Here is a tiny trained network, its code and every weight. The questions are about switching its units off for an input and a class, where a switched-off unit gives its printed mean instead of its output.

import numpy as np


def w(rows, s, z=0):
    codes = np.array(rows[::2]) - 128.0
    scale = np.full(codes.shape[1], s)
    scale[-1] = z or s
    return codes * scale


def f(y):
    return y / 2 * (1 + np.tanh(0.7978845608 * (y + 0.044715 * y**3)))


def log_softmax(a):
    a = a - a.max(-1, keepdims=True)
    return a - np.log(np.exp(a).sum(-1, keepdims=True))


def net(x, mask):
    res = np.array(x, float).reshape(1, 3) / 4 @ E
    y = f(res @ A[0][:, :-1].T + A[0][:, -1])
    res = res + np.where(mask, y, B[0][:, -1]) @ B[0][:, :-1]
    return log_softmax(res[-1] @ U[:, :-1].T + U[:, -1])


A, B = {}, {}
E = w([
[178,250,160],'x0',
[68,197,22],'x1',
[127,128,129],'x2',
],0.011)
A[0] = w([
[157,162,149,3],'N0',
[110,82,125,58],'N1',
[88,156,76,137],'N2',
[236,68,193,86],'N3',
[88,51,122,78],'N4',
[178,187,176,67],'N5',
[199,85,202,132],'N6',
[93,4,98,96],'N7',
],0.015,0.0026)
B[0] = w([
[134,150,156,151],'N0',
[120,150,155,160],'N1',
[70,57,73,185],'N2',
[97,11,60,239],'N3',
[185,137,179,199],'N4',
[146,192,233,194],'N5',
[135,53,52,227],'N6',
[122,202,188,246],'N7',
],0.011,0.013)
U = w([
[139,99,6,252],'0',
[164,135,205,4],'1',
],0.024,0.0022)

Each question gives the input, the list of numbers given to net, and the class t.
The units are the neurons (one row each of A and B). Each row of codes is followed by its name. A weight is (code - 128) times the scale printed after its matrix; where a second scale follows, it is the last column's (A, B and U).
mask holds one flag per neuron, in row order. A switched-off neuron (its flag False) gives its mean, the last column of its row in B, instead of its output. The means were averaged over made-up inputs and are rounded, as every weight is.
A unit's drop is (log p(t) with every unit on - log p(t) with that unit switched off) / (log p(t) with every unit on - log p(t) with every unit switched off).
unit that matters most: the unit with the biggest drop
top k neurons: the k neurons with the biggest drops, biggest first
drop of u: that unit's drop, to one decimal
input [1,-2,-8], class 0: unit that matters most => N7
input [-6,-6,7], class 0: top 2 neurons => (N3, N6)
input [-2,0,1], class 1: top 3 neurons => (N3, N6, N2)
input [-8,-5,4], class 1: top 2 neurons => (N7, N4)
input [7,6,-5], class 1: top 3 neurons => (N5, N3, N6)
input [3,-3,4], class 0: top 2 neurons => (N7, N4)
input [-5,-8,3], class 0: top 2 neurons => (N3, N6)
input [8,6,8], class 1: top 2 neurons => (N5, N3)
input [-7,-4,4], class 1: drop of N4 => 0.0
input [6,-8,5], class 0: drop of N6 => 0.6
input [-5,4,7], class 1: drop of N4 => 0.1
